Below are the code and all the weights of a small trained network. Each question names an input and a class and asks about switching units off, where a switched-off unit gives its printed mean instead of its output.

import numpy as np


def w(rows, s, z=0):
    codes = np.array(rows[::2]) - 128.0
    scale = np.full(codes.shape[1], s)
    scale[-1] = z or s
    return codes * scale


def f(y):
    return np.maximum(y, 0)


def log_softmax(a):
    a = a - a.max(-1, keepdims=True)
    return a - np.log(np.exp(a).sum(-1, keepdims=True))


def net(x, mask):
    res = np.array(x, float).reshape(1, 3) / 4 @ E
    y = f(res @ A[0][:, :-1].T + A[0][:, -1])
    res = res + np.where(mask, y, B[0][:, -1]) @ B[0][:, :-1]
    return log_softmax(res[-1] @ U[:, :-1].T + U[:, -1])


A, B = {}, {}
E = w([
[165,34,42,107,120,73,81,106],'x0',
[160,128,58,213,102,233,144,237],'x1',
[176,115,131,74,69,91,255,228],'x2',
],0.0099)
A[0] = w([
[139,65,58,132,166,113,80,100,63],'N1',
[136,156,70,180,52,146,144,149,2],'N2',
[115,134,187,61,129,57,122,58,151],'N3',
[116,191,162,80,104,118,177,199,92],'N4',
[93,208,254,177,101,185,184,113,78],'N5',
[129,187,127,178,194,185,46,66,71],'N6',
[132,20,75,95,43,86,160,111,81],'N7',
[194,155,134,49,44,69,203,194,33],'N8',
[120,127,75,206,108,176,124,160,9],'N9',
[86,113,146,108,162,45,125,56,15],'N10',
[114,198,113,49,141,58,128,122,6],'N11',
[85,155,126,131,208,138,74,66,43],'N12',
[100,189,182,136,108,142,159,118,71],'N13',
],0.0099,0.0062)
B[0] = w([
[99,160,98,56,47,73,184,84,184],'N1',
[185,177,237,168,69,109,57,168,159],'N2',
[142,246,125,144,100,129,78,253,254],'N3',
[57,126,115,76,131,127,173,62,206],'N4',
[185,197,23,157,86,30,164,2,239],'N5',
[50,104,223,59,195,108,235,115,229],'N6',
[110,161,53,112,69,84,169,13,208],'N7',
[50,49,234,78,190,229,193,109,243],'N8',
[187,191,230,184,28,146,83,194,177],'N9',
[181,179,130,165,51,205,66,190,204],'N10',
[167,133,202,133,28,205,97,186,170],'N11',
[64,130,174,56,143,136,179,83,204],'N12',
[198,159,111,159,22,112,74,143,179],'N13',
],0.0082,0.012)
U = w([
[60,138,204,80,156,169,184,116,27],'0',
[237,203,202,185,51,198,50,254,1],'1',
[182,171,46,116,63,64,139,17,134],'2',
[117,186,74,125,126,95,177,155,226],'3',
],0.0099,0.0059)

Each question gives the input, the list of numbers given to net, and the class t.
The units are the neurons (one row each of A and B). Each row of codes is followed by its name. A weight is (code - 128) times the scale printed after its matrix; where a second scale follows, it is the last column's (A, B and U).
mask holds one flag per neuron, in row order. A switched-off neuron (its flag False) gives its mean, the last column of its row in B, instead of its output. The means were averaged over made-up inputs and are rounded, as every weight is.
A unit's drop is (log p(t) with every unit on - log p(t) with that unit switched off) / (log p(t) with every unit on - log p(t) with every unit switched off).
The circuit of an input: a set's keep is (log p(t) with only the set's units on - log p(t) with every unit switched off) / (log p(t) with every unit on - log p(t) with every unit switched off). Starting from the 12 units with the biggest drops (on a tie, the unit counted first), units are removed one at a time, each time the one whose removal leaves the highest keep (on an exact tie, the one counted first), for as long as the keep stays at least 0.8.
circuit, biggest first: the units of the circuit, biggest drop first
unit that matters most: the unit with the biggest drop
k most important neurons: the k neurons with the biggest drops, biggest first
drop of u: that unit's drop, to one decimal
input [2,4,-2], class 1: 2 most important neurons => (N5 N7)
input [-5,6,-8], class 0: unit that matters most => N6
input [-1,-4,3], class 1: 2 most important neurons => (N6 N3)
input [5,-8,8], class 0: 2 most important neurons => (N8 N7)
input [5,-7,6], class 1: 2 most important neurons => (N3 N10)
input [-8,1,-6], class 2: 3 most important neurons => (N5 N8 N13)
input [-2,6,-7], class 0: 2 most important neurons => (N6 N3)
input [4,-7,-6], class 1: 3 most important neurons => (N10 N3 N8)
input [-2,-8,7], class 1: 2 most important neurons => (N3 N11)
input [4,-8,-7], class 1: 2 most important neurons => (N10 N3)
input [7,7,-4], class 1: 2 most important neurons => (N9 N5)
input [5,-6,-4], class 1: 2 most important neurons => (N10 N3)
input [-6,5,3], class 2: 4 most important neurons => (N5 N3 N4 N10)
input [6,0,-6], class 0: circuit, biggest first => (N5)
input [7,-7,-7], class 0: drop of N6 => 1.3
input [2,-1,4], class 0: drop of N13 => 0.1
input [-8,-3,-7], class 2: drop of N5 => 3.2
